Here is a tiny trained network, its code and every weight. The questions are about switching its units off for an input and a class, where a switched-off unit gives its printed mean instead of its output.

import numpy as np


def w(rows, s, z=0):
    codes = np.array(rows[::2]) - 128.0
    scale = np.full(codes.shape[1], s)
    scale[-1] = z or s
    return codes * scale


def f(y):
    return y / 2 * (1 + np.tanh(0.7978845608 * (y + 0.044715 * y**3)))


def log_softmax(a):
    a = a - a.max(-1, keepdims=True)
    return a - np.log(np.exp(a).sum(-1, keepdims=True))


def net(x, mask):
    res = np.array(x, float).reshape(1, 8) / 4 @ E
    y = f(res @ A[0][:, :-1].T + A[0][:, -1])
    res = res + np.where(mask, y, B[0][:, -1]) @ B[0][:, :-1]
    return log_softmax(res[-1] @ U[:, :-1].T + U[:, -1])


A, B = {}, {}
E = w([
[238,116,217],'x0',
[6,31,214],'x1',
[204,2,50],'x2',
[129,129,131],'x3',
[130,129,129],'x4',
[124,128,125],'x5',
[133,126,133],'x6',
[132,131,128],'x7',
],0.0066)
A[0] = w([
[58,134,39,136],'N0',
[164,135,110,35],'N1',
[165,133,213,162],'N2',
[135,183,98,81],'N3',
[105,166,119,171],'N4',
[163,181,116,74],'N5',
[143,75,70,166],'N6',
[165,174,90,84],'N7',
[150,80,96,91],'N8',
[96,59,172,216],'N9',
[162,81,85,64],'N10',
[150,125,187,71],'N11',
[149,134,102,33],'N12',
[129,182,149,68],'N13',
[207,135,133,160],'N14',
[147,116,165,253],'N15',
[145,164,80,103],'N16',
[105,158,173,53],'N17',
[150,75,98,58],'N18',
[60,140,57,122],'N19',
[147,102,121,95],'N20',
[71,151,68,67],'N21',
[159,166,102,70],'N22',
[108,190,158,63],'N23',
[197,124,204,148],'N24',
[162,164,100,75],'N25',
[127,109,166,61],'N26',
[169,166,96,106],'N27',
[150,86,95,52],'N28',
[163,9,69,173],'N29',
[133,196,149,56],'N30',
[145,87,96,89],'N31',
[84,115,116,216],'N32',
[95,84,185,54],'N33',
[133,138,129,218],'N34',
],0.012,0.0053)
B[0] = w([
[251,94,169,205],'N0',
[100,83,154,127],'N1',
[178,123,122,199],'N2',
[104,73,133,154],'N3',
[143,186,155,167],'N4',
[101,84,125,163],'N5',
[130,176,176,198],'N6',
[72,73,64,173],'N7',
[65,168,226,153],'N8',
[108,122,3,232],'N9',
[79,137,194,157],'N10',
[141,88,133,141],'N11',
[98,73,152,120],'N12',
[82,101,179,147],'N13',
[132,120,90,202],'N14',
[167,163,83,206],'N15',
[130,92,82,163],'N16',
[75,107,169,144],'N17',
[61,146,220,147],'N18',
[211,102,163,188],'N19',
[94,123,140,129],'N20',
[174,86,169,157],'N21',
[50,50,91,152],'N22',
[56,134,255,159],'N23',
[172,116,128,202],'N24',
[50,45,96,155],'N25',
[132,68,122,126],'N26',
[71,108,88,175],'N27',
[77,122,213,140],'N28',
[102,184,160,254],'N29',
[87,111,167,157],'N30',
[102,143,190,146],'N31',
[163,134,83,193],'N32',
[77,76,77,166],'N33',
[116,156,102,176],'N34',
],0.0067,0.0072)
U = w([
[74,5,89,76],'0',
[82,128,227,18],'1',
[158,152,103,253],'2',
[159,144,110,214],'3',
[156,164,103,183],'4',
[227,52,167,25],'5',
],0.013,0.0052)

Each question gives the input, the list of numbers given to net, and the class t.
The units are the neurons (one row each of A and B). Each row of codes is followed by its name. A weight is (code - 128) times the scale printed after its matrix; where a second scale follows, it is the last column's (A, B and U).
mask holds one flag per neuron, in row order. A switched-off neuron (its flag False) gives its mean, the last column of its row in B, instead of its output. The means were averaged over made-up inputs and are rounded, as every weight is.
A unit's drop is (log p(t) with every unit on - log p(t) with that unit switched off) / (log p(t) with every unit on - log p(t) with every unit switched off).
The circuit of an input: a set's keep is (log p(t) with only the set's units on - log p(t) with every unit switched off) / (log p(t) with every unit on - log p(t) with every unit switched off). Starting from the 12 units with the biggest drops (on a tie, the unit counted first), units are removed one at a time, each time the one whose removal leaves the highest keep (on an exact tie, the one counted first), for as long as the keep stays at least 0.8.
circuit, biggest first: the units of the circuit, biggest drop first
most important unit: the unit with the biggest drop
top k neurons: the k neurons with the biggest drops, biggest first
drop when u is switched off: that unit's drop, to one decimal
input [8,8,-5,3,6,-6,-3,-7], class 0: circuit, biggest first -> N33; N9
input [8,6,-6,4,-2,-4,1,-1], class 5: circuit, biggest first -> N2; N24
input [-1,8,-8,3,4,-4,-3,5], class 0: circuit, biggest first -> N9
input [-7,-4,-5,0,6,-5,-4,-2], class 5: circuit, biggest first -> N0; N19; N21
input [6,3,6,2,2,6,-7,-1], class 1: circuit, biggest first -> N29; N8
input [-5,-5,-6,1,6,-1,5,6], class 1: circuit, biggest first -> N23; N9
input [-6,6,-6,2,-8,-7,-7,-1], class 4: circuit, biggest first -> N32; N9; N4
input [-1,6,-6,4,2,6,-1,2], class 0: top 4 neurons -> N9; N33; N29; N6
input [6,4,2,7,2,-7,-6,-8], class 2: top 2 neurons -> N9; N0
input [-4,-4,-6,6,6,-5,0,-3], class 1: top 2 neurons -> N23; N9
input [-1,6,1,5,-1,6,7,-8], class 2: drop when N17 is switched off -> 0.1
input [6,0,6,3,5,-6,-7,6], class 1: drop when N29 is switched off -> 0.3
input [5,-3,-8,3,2,-7,-1,-8], class 1: drop when N23 is switched off -> 0.4
input [3,-7,2,-4,-1,-4,7,-5], class 0: drop when N7 is switched off -> 0.1
input [-1,7,8,0,-7,5,2,1], class 1: most important unit -> N29
